Below are the code and all the weights of a small trained network. Each question names an input and a class and asks about switching units off, where a switched-off unit gives its printed mean instead of its output.

import numpy as np


def w(rows, s, z=0):
    codes = np.array(rows[::2]) - 128.0
    scale = np.full(codes.shape[1], s)
    scale[-1] = z or s
    return codes * scale


def norm(h):
    return h / np.sqrt((h * h).mean(-1, keepdims=True) + 1e-5)


def f(y):
    return y / 2 * (1 + np.tanh(0.7978845608 * (y + 0.044715 * y**3)))


def log_softmax(a):
    a = a - a.max(-1, keepdims=True)
    return a - np.log(np.exp(a).sum(-1, keepdims=True))


def net(x, mask):
    res = np.array(x, float).reshape(1, 4) / 4 @ E
    u = 0
    for l in range(4):
        y = f(norm(res) @ A[l][:, :-1].T + A[l][:, -1])
        res = res + np.where(mask[u : u + 6], y, B[l][:, -1]) @ B[l][:, :-1]
        u += 6
    return log_softmax(norm(res)[-1] @ U[:, :-1].T + U[:, -1])


A, B = {}, {}
E = w([
[34,64,88,173],'x0',
[119,81,153,67],'x1',
[149,77,181,221],'x2',
[82,190,254,122],'x3',
],0.0056)
A[0] = w([
[87,40,78,153,199],'L0N1',
[73,148,110,51,233],'L0N2',
[203,225,129,141,191],'L0N3',
[254,100,66,224,97],'L0N4',
[176,136,250,164,140],'L0N5',
[139,122,32,105,248],'L0N6',
],0.0071,0.0015)
B[0] = w([
[253,93,127,186,249],'L0N1',
[140,129,146,60,212],'L0N2',
[94,67,195,141,221],'L0N3',
[219,145,196,100,252],'L0N4',
[18,41,218,114,231],'L0N5',
[177,177,155,83,235],'L0N6',
],0.0053,0.003)
A[1] = w([
[140,95,1,128,198],'L1N1',
[177,146,188,207,4],'L1N2',
[236,102,55,116,131],'L1N3',
[113,140,119,158,152],'L1N4',
[129,85,149,125,171],'L1N5',
[197,144,144,61,41],'L1N6',
],0.0084,0.0015)
B[1] = w([
[180,252,126,131,206],'L1N1',
[146,118,151,26,179],'L1N2',
[196,175,255,71,252],'L1N3',
[69,209,114,93,127],'L1N4',
[217,81,193,199,163],'L1N5',
[144,190,119,51,186],'L1N6',
],0.0056,0.0043)
A[2] = w([
[58,215,114,82,41],'L2N1',
[99,246,115,142,254],'L2N2',
[65,162,165,133,230],'L2N3',
[161,123,135,137,155],'L2N4',
[169,104,96,68,86],'L2N5',
[142,187,140,80,178],'L2N6',
],0.011,0.00097)
B[2] = w([
[198,2,34,139,211],'L2N1',
[85,132,123,182,207],'L2N2',
[190,54,105,222,202],'L2N3',
[33,120,174,206,165],'L2N4',
[109,144,14,75,189],'L2N5',
[19,76,188,136,253],'L2N6',
],0.0075,0.0042)
A[3] = w([
[167,203,111,116,80],'L3N1',
[133,192,172,96,185],'L3N2',
[147,113,178,140,28],'L3N3',
[85,106,254,103,228],'L3N4',
[141,77,116,97,248],'L3N5',
[111,166,193,114,194],'L3N6',
],0.013,0.0013)
B[3] = w([
[140,214,108,112,153],'L3N1',
[84,153,26,153,169],'L3N2',
[210,2,166,130,173],'L3N3',
[195,170,79,197,254],'L3N4',
[91,210,211,90,166],'L3N5',
[58,75,42,178,171],'L3N6',
],0.0052,0.0091)
U = w([
[67,155,148,130,2],'0',
[95,120,97,169,172],'1',
[195,162,188,90,98],'2',
[67,103,146,10,174],'3',
[169,61,224,205,174],'4',
[130,232,78,71,158],'5',
[55,160,184,126,1],'6',
],0.014,0.0079)

Each question gives the input, the list of numbers given to net, and the class t.
The units are the neurons (one row each of A and B). Each row of codes is followed by its name. A weight is (code - 128) times the scale printed after its matrix; where a second scale follows, it is the last column's (A, B and U).
mask holds one flag per neuron, layer by layer. A switched-off neuron (its flag False) gives its mean, the last column of its row in B, instead of its output. The means were averaged over made-up inputs and are rounded, as every weight is.
A unit's drop is (log p(t) with every unit on - log p(t) with that unit switched off) / (log p(t) with every unit on - log p(t) with every unit switched off).
The circuit of an input: a set's keep is (log p(t) with only the set's units on - log p(t) with every unit switched off) / (log p(t) with every unit on - log p(t) with every unit switched off). Starting from the 12 units with the biggest drops (on a tie, the unit counted first), units are removed one at a time, each time the one whose removal leaves the highest keep (on an exact tie, the one counted first), for as long as the keep stays at least 0.8.
circuit, biggest first: the units of the circuit, biggest drop first
most important unit: the unit with the biggest drop
top k neurons: the k neurons with the biggest drops, biggest first
top k neurons in layer l: the k neurons of layer l with the biggest drops, biggest first
drop when u is switched off: that unit's drop, to one decimal
input [-2,-1,-8,6], class 3: circuit, biggest first => L2N1; L1N3; L3N4
input [1,-5,1,-1], class 1: circuit, biggest first => L2N1; L3N6; L2N3
input [0,-1,-6,-1], class 3: circuit, biggest first => L2N6
input [-8,3,3,-7], class 5: circuit, biggest first => L1N6; L2N5
input [-7,1,-6,7], class 4: top 2 neurons => L2N1; L3N4
input [-6,1,4,-6], class 5: circuit, biggest first => L1N6; L2N5
input [2,-2,-6,-1], class 3: top 2 neurons => L2N6; L3N4
input [-7,-1,0,-7], class 5: top 2 neurons in layer 0 => L0N1; L0N5
input [-7,1,-1,-7], class 5: top 2 neurons => L3N2; L2N1
input [-5,-2,-6,3], class 3: top 2 neurons => L1N3; L2N1
input [1,6,-6,-7], class 5: top 2 neurons => L1N1; L0N5
input [5,-5,-7,6], class 1: top 2 neurons in layer 1 => L1N3; L1N5
input [-3,-2,6,-5], class 2: top 2 neurons => L0N4; L1N2
input [-7,4,-5,0], class 3: top 2 neurons in layer 2 => L2N6; L2N1
input [-4,4,-3,5], class 4: most important unit => L3N4
input [-2,1,-6,-1], class 3: top 2 neurons in layer 2 => L2N6; L2N1
input [6,0,-5,-1], class 5: top 3 neurons => L0N5; L1N1; L0N1
input [1,-1,-7,-2], class 3: top 2 neurons => L2N6; L3N4
input [-2,4,-7,8], class 4: top 3 neurons in layer 2 => L2N3; L2N5; L2N1
input [4,2,-8,8], class 4: circuit, biggest first => L2N3
input [1,-6,6,-6], class 2: top 2 neurons in layer 0 => L0N5; L0N4
input [-2,-4,-5,3], class 4: top 2 neurons => L0N3; L2N3
input [1,1,8,-8], class 2: drop when L2N3 is switched off => 0.1
input [3,8,5,-8], class 2: top 2 neurons in layer 0 => L0N5; L0N3
input [8,-1,-4,-4], class 5: drop when L0N1 is switched off => 0.3
input [-2,-3,-4,4], class 4: drop when L3N5 is switched off => 0.0
input [1,1,-1,1], class 3: drop when L0N2 is switched off => 0.2
input [4,0,-4,-1], class 5: most important unit => L0N1
